Below are the code and all the weights of a small trained network. Each question names an input and a target symbol and asks about switching units off, where a switched-off unit gives its printed mean instead of its output.

import numpy as np


def w(rows, s, z=0):
    codes = np.array(rows[::2]) - 128.0
    scale = np.full(codes.shape[1], s)
    scale[-1] = z or s
    return codes * scale


def f(y):
    return y / 2 * (1 + np.tanh(0.7978845608 * (y + 0.044715 * y**3)))


def softmax(a):
    e = np.exp(a - a.max(-1, keepdims=True))
    return e / e.sum(-1, keepdims=True)


def log_softmax(a):
    a = a - a.max(-1, keepdims=True)
    return a - np.log(np.exp(a).sum(-1, keepdims=True))


def net(x, mask):
    ids = ['δεζημξσ'.index(c) for c in x.split()]
    T = len(ids)
    res = E[ids] + P[:T]
    u = 0
    for l in range(2):
        r = res
        for j in range(2):
            rows = slice(2 * j, 2 * j + 2)
            q, k, v = (r @ M[l][rows].T for M in (Q, K, V))
            z = softmax(np.where(np.tri(T) > 0, q @ k.T / 2**0.5, -1e9)) @ v
            o = O[l][rows]
            res = res + np.where(mask[u + j], z, o[:, -1]) @ o[:, :-1]
        u += 2
        y = f(res @ A[l][:, :-1].T + A[l][:, -1])
        res = res + np.where(mask[u : u + 8], y, B[l][:, -1]) @ B[l][:, :-1]
        u += 8
    return log_softmax(res[-1] @ U[:, :-1].T + U[:, -1])


Q, K, V, O, A, B = {}, {}, {}, {}, {}, {}
E = w([
[159,177,253,60],'δ',
[29,171,69,97],'ε',
[161,24,153,241],'ζ',
[91,92,156,117],'η',
[82,86,1,124],'μ',
[192,179,29,198],'ξ',
[100,63,144,98],'σ',
],0.014)
P = w([
[225,59,196,74],'0',
[169,119,83,91],'1',
[84,160,95,115],'2',
[72,185,76,115],'3',
[80,139,76,108],'4',
[9,252,137,173],'5',
[79,181,76,125],'6',
[54,198,92,131],'7',
[68,193,59,131],'8',
[114,190,107,122],'9',
],0.0032)
Q[0] = w([
[1,105,48,76],'L0H0',
[142,100,45,230],'L0H0',
[228,148,122,217],'L0H1',
[158,41,161,255],'L0H1',
],0.0088)
K[0] = w([
[142,248,56,143],'L0H0',
[209,103,74,175],'L0H0',
[147,87,238,144],'L0H1',
[26,40,222,164],'L0H1',
],0.011)
V[0] = w([
[253,205,183,249],'L0H0',
[82,228,163,93],'L0H0',
[200,238,140,217],'L0H1',
[127,135,114,255],'L0H1',
],0.0062)
O[0] = w([
[225,198,162,131,1],'L0H0',
[101,189,99,1,93],'L0H0',
[224,158,74,110,10],'L0H1',
[200,108,141,149,168],'L0H1',
],0.0061,0.0022)
A[0] = w([
[52,178,141,226,226],'L0N0',
[91,59,140,127,157],'L0N1',
[117,16,120,255,168],'L0N2',
[59,131,181,100,164],'L0N3',
[66,177,58,98,123],'L0N4',
[103,50,40,42,72],'L0N5',
[73,55,128,149,122],'L0N6',
[174,183,61,167,251],'L0N7',
],0.0075,0.0031)
B[0] = w([
[221,50,83,108,200],'L0N0',
[168,145,221,165,197],'L0N1',
[221,162,126,179,255],'L0N2',
[146,120,160,110,199],'L0N3',
[158,2,100,91,202],'L0N4',
[102,110,142,118,214],'L0N5',
[141,95,174,144,210],'L0N6',
[135,210,49,133,182],'L0N7',
],0.0068,0.0066)
Q[1] = w([
[184,97,222,172],'L1H0',
[222,215,134,88],'L1H0',
[255,13,230,173],'L1H1',
[112,159,196,188],'L1H1',
],0.0069)
K[1] = w([
[159,162,88,124],'L1H0',
[160,234,114,158],'L1H0',
[104,89,175,254],'L1H1',
[166,106,212,130],'L1H1',
],0.0066)
V[1] = w([
[165,154,253,124],'L1H0',
[129,135,68,166],'L1H0',
[135,146,54,143],'L1H1',
[169,94,86,170],'L1H1',
],0.0062)
O[1] = w([
[31,192,189,227,101],'L1H0',
[215,89,175,137,149],'L1H0',
[129,230,106,194,134],'L1H1',
[71,167,1,173,255],'L1H1',
],0.0058,0.0054)
A[1] = w([
[113,75,79,98,100],'L1N0',
[211,96,172,109,178],'L1N1',
[77,56,151,147,201],'L1N2',
[201,109,12,177,165],'L1N3',
[2,126,157,48,165],'L1N4',
[142,218,86,135,4],'L1N5',
[67,95,152,117,126],'L1N6',
[104,66,155,61,71],'L1N7',
],0.0088,0.0032)
B[1] = w([
[210,84,138,184,169],'L1N0',
[13,132,85,14,156],'L1N1',
[183,107,217,150,188],'L1N2',
[46,130,96,92,252],'L1N3',
[186,248,167,101,189],'L1N4',
[119,33,254,76,160],'L1N5',
[154,189,162,153,162],'L1N6',
[174,197,121,122,178],'L1N7',
],0.0073,0.015)
U = w([
[92,207,119,146,71],'δ',
[205,138,88,141,91],'ε',
[146,187,71,248,166],'ζ',
[84,112,142,147,56],'η',
[100,2,133,119,50],'μ',
[53,125,64,56,254],'ξ',
[82,103,160,162,114],'σ',
],0.0076,0.0032)

Each question gives the input, a string of symbols that net reads in full, and the target symbol t.
The units are the heads (2 rows each of Q, K, V and O) and the neurons (one row each of A and B). Each row of codes is followed by its name. A weight is (code - 128) times the scale printed after its matrix; where a second scale follows, it is the last column's (O, A, B and U).
mask holds one flag per unit, layer by layer, with each layer's heads first. A switched-off unit (its flag False) gives its mean, the last column of its rows in O or B, instead of its output. The means were averaged over made-up inputs and are rounded, as every weight is.
A unit's drop is (log p(t) with every unit on - log p(t) with that unit switched off) / (log p(t) with every unit on - log p(t) with every unit switched off).
The circuit of an input: a set's keep is (log p(t) with only the set's units on - log p(t) with every unit switched off) / (log p(t) with every unit on - log p(t) with every unit switched off). Starting from the 12 units with the biggest drops (on a tie, the unit counted first), units are removed one at a time, each time the one whose removal leaves the highest keep (on an exact tie, the one counted first), for as long as the keep stays at least 0.8.
circuit, biggest first: the units of the circuit, biggest drop first
unit that matters most: the unit with the biggest drop
top k neurons: the k neurons with the biggest drops, biggest first
k most important neurons of layer l: the k neurons of layer l with the biggest drops, biggest first
drop when u is switched off: that unit's drop, to one decimal
input μ ζ η, target ζ: circuit, biggest first : L1H1, L0N2, L1N5, L0H0
input η η δ μ μ, target μ: unit that matters most : L0H0
input δ ε ζ ζ ζ ε σ σ ε ζ, target ζ: circuit, biggest first : L0N2, L0H0
input δ δ η, target δ: top 2 neurons : L1N4, L0N2
input ξ σ ε ε ζ, target ξ: top 3 neurons : L1N1, L1N3, L0N7
input σ ε σ, target ε: 3 most important neurons of layer 0 : L0N4, L0N2, L0N5
input ξ ξ σ, target ξ: 2 most important neurons of layer 0 : L0N7, L0N1
input ε σ ε ε ζ η, target ε: top 2 neurons : L1N3, L0N4
input σ ε μ μ ξ μ η, target μ: 2 most important neurons of layer 1 : L1N4, L1N3
input σ μ δ ζ δ μ, target μ: top 2 neurons : L0N4, L1N4
input ζ μ σ ε ξ σ δ, target ξ: 2 most important neurons of layer 1 : L1N1, L1N2
input η ξ σ ζ, target ξ: top 4 neurons : L1N1, L1N3, L0N2, L0N7
input ε ζ ε ε ε σ σ η, target ε: top 3 neurons : L1N3, L0N4, L1N4
input σ δ ξ ε δ, target ξ: top 2 neurons : L1N1, L0N7
input σ σ σ σ ζ μ ε ζ ξ ξ, target ξ: top 2 neurons : L1N3, L0N7
input σ η σ μ μ σ, target μ: 2 most important neurons of layer 0 : L0N0, L0N2
input δ μ ε σ, target ε: top neuron : L1N3
input σ ζ σ, target ζ: drop when L0N2 is switched off : 0.3
input η ζ σ, target ζ: drop when L1N7 is switched off : -0.1
input ε η δ ε ε μ σ ζ, target ζ: drop when L1N5 is switched off : 0.1
input δ η ζ δ μ η ζ ζ η, target ζ: drop when L1N3 is switched off : 0.4
